Here is a tiny trained network, its code and every weight. The questions are about switching its units off for an input and a class, where a switched-off unit gives its printed mean instead of its output.

import numpy as np


def w(rows, s, z=0):
    codes = np.array(rows[::2]) - 128.0
    scale = np.full(codes.shape[1], s)
    scale[-1] = z or s
    return codes * scale


def f(y):
    return y / 2 * (1 + np.tanh(0.7978845608 * (y + 0.044715 * y**3)))


def log_softmax(a):
    a = a - a.max(-1, keepdims=True)
    return a - np.log(np.exp(a).sum(-1, keepdims=True))


def net(x, mask):
    res = np.array(x, float).reshape(1, 6) / 4 @ E
    y = f(res @ A[0][:, :-1].T + A[0][:, -1])
    res = res + np.where(mask, y, B[0][:, -1]) @ B[0][:, :-1]
    return log_softmax(res[-1] @ U[:, :-1].T + U[:, -1])


A, B = {}, {}
E = w([
[129,128,128,128],'x0',
[16,118,56,123],'x1',
[68,168,179,22],'x2',
[129,129,127,128],'x3',
[129,128,131,131],'x4',
[156,2,113,68],'x5',
],0.0085)
A[0] = w([
[73,115,18,111,43],'N1',
[27,121,190,79,85],'N2',
[81,28,152,126,144],'N3',
[176,68,125,140,253],'N4',
[129,163,145,58,73],'N5',
[137,94,124,206,40],'N6',
[57,115,84,115,89],'N7',
[118,147,148,77,56],'N8',
[117,102,209,174,39],'N9',
[225,132,166,104,1],'N10',
[105,124,173,111,115],'N11',
[163,120,92,139,249],'N12',
[180,122,170,127,53],'N13',
[160,101,88,186,37],'N14',
[39,85,88,166,96],'N15',
[93,123,200,100,66],'N16',
[51,126,81,158,79],'N17',
[90,153,187,104,76],'N18',
[116,14,185,114,148],'N19',
[182,80,82,57,92],'N20',
[149,121,200,149,89],'N21',
[143,125,65,218,50],'N22',
[126,162,127,3,98],'N23',
[181,107,233,189,78],'N24',
],0.011,0.0071)
B[0] = w([
[214,80,244,120,173],'N1',
[143,107,87,140,206],'N2',
[83,205,185,160,192],'N3',
[133,161,70,77,255],'N4',
[125,69,85,252,159],'N5',
[105,78,101,190,148],'N6',
[170,121,168,106,172],'N7',
[119,51,117,208,138],'N8',
[121,76,217,235,116],'N9',
[154,74,196,79,160],'N10',
[163,99,83,159,143],'N11',
[166,174,71,172,231],'N12',
[139,54,229,88,142],'N13',
[132,60,81,193,152],'N14',
[227,115,222,72,187],'N15',
[147,56,97,178,147],'N16',
[139,105,253,26,174],'N17',
[31,61,72,165,160],'N18',
[9,166,76,117,210],'N19',
[1,189,191,142,175],'N20',
[161,141,234,127,147],'N21',
[77,104,92,189,180],'N22',
[154,98,52,157,209],'N23',
[114,112,204,97,191],'N24',
],0.0067,0.0071)
U = w([
[200,77,207,120,44],'0',
[143,21,57,236,12],'1',
[169,202,81,128,254],'2',
[62,250,157,184,80],'3',
[158,178,99,139,222],'4',
[146,185,110,154,183],'5',
],0.011,0.0062)

Each question gives the input, the list of numbers given to net, and the class t.
The units are the neurons (one row each of A and B). Each row of codes is followed by its name. A weight is (code - 128) times the scale printed after its matrix; where a second scale follows, it is the last column's (A, B and U).
mask holds one flag per neuron, in row order. A switched-off neuron (its flag False) gives its mean, the last column of its row in B, instead of its output. The means were averaged over made-up inputs and are rounded, as every weight is.
A unit's drop is (log p(t) with every unit on - log p(t) with that unit switched off) / (log p(t) with every unit on - log p(t) with every unit switched off).
The circuit of an input: a set's keep is (log p(t) with only the set's units on - log p(t) with every unit switched off) / (log p(t) with every unit on - log p(t) with every unit switched off). Starting from the 12 units with the biggest drops (on a tie, the unit counted first), units are removed one at a time, each time the one whose removal leaves the highest keep (on an exact tie, the one counted first), for as long as the keep stays at least 0.8.
units of the circuit, in order: the units of the circuit, biggest drop first
unit that matters most: the unit with the biggest drop
k most important neurons: the k neurons with the biggest drops, biggest first
drop when u is switched off: that unit's drop, to one decimal
input [-4,-6,2,-7,-6,7], class 3: units of the circuit, in order -> [N20; N19]
input [-6,7,-3,-1,5,3], class 0: units of the circuit, in order -> [N1; N15]
input [-2,-7,-8,-1,-2,-8], class 1: unit that matters most -> N22
input [2,-6,-4,6,4,-4], class 0: units of the circuit, in order -> [N24; N19]
input [5,6,-2,-4,6,-6], class 0: 2 most important neurons -> [N17; N15]
input [-8,-7,-8,4,-6,-4], class 1: 2 most important neurons -> [N22; N14]
input [-6,-5,7,-8,7,8], class 3: 3 most important neurons -> [N20; N19; N3]
input [5,-7,-8,-4,4,-8], class 1: 3 most important neurons -> [N22; N14; N6]
input [-8,-7,-6,-3,-7,7], class 2: 2 most important neurons -> [N4; N19]
input [-6,7,-5,-7,2,-3], class 0: drop when N17 is switched off -> 0.2
input [7,1,8,-7,3,6], class 1: drop when N22 is switched off -> 0.0
input [-7,1,-2,-5,3,3], class 2: drop when N4 is switched off -> 0.1
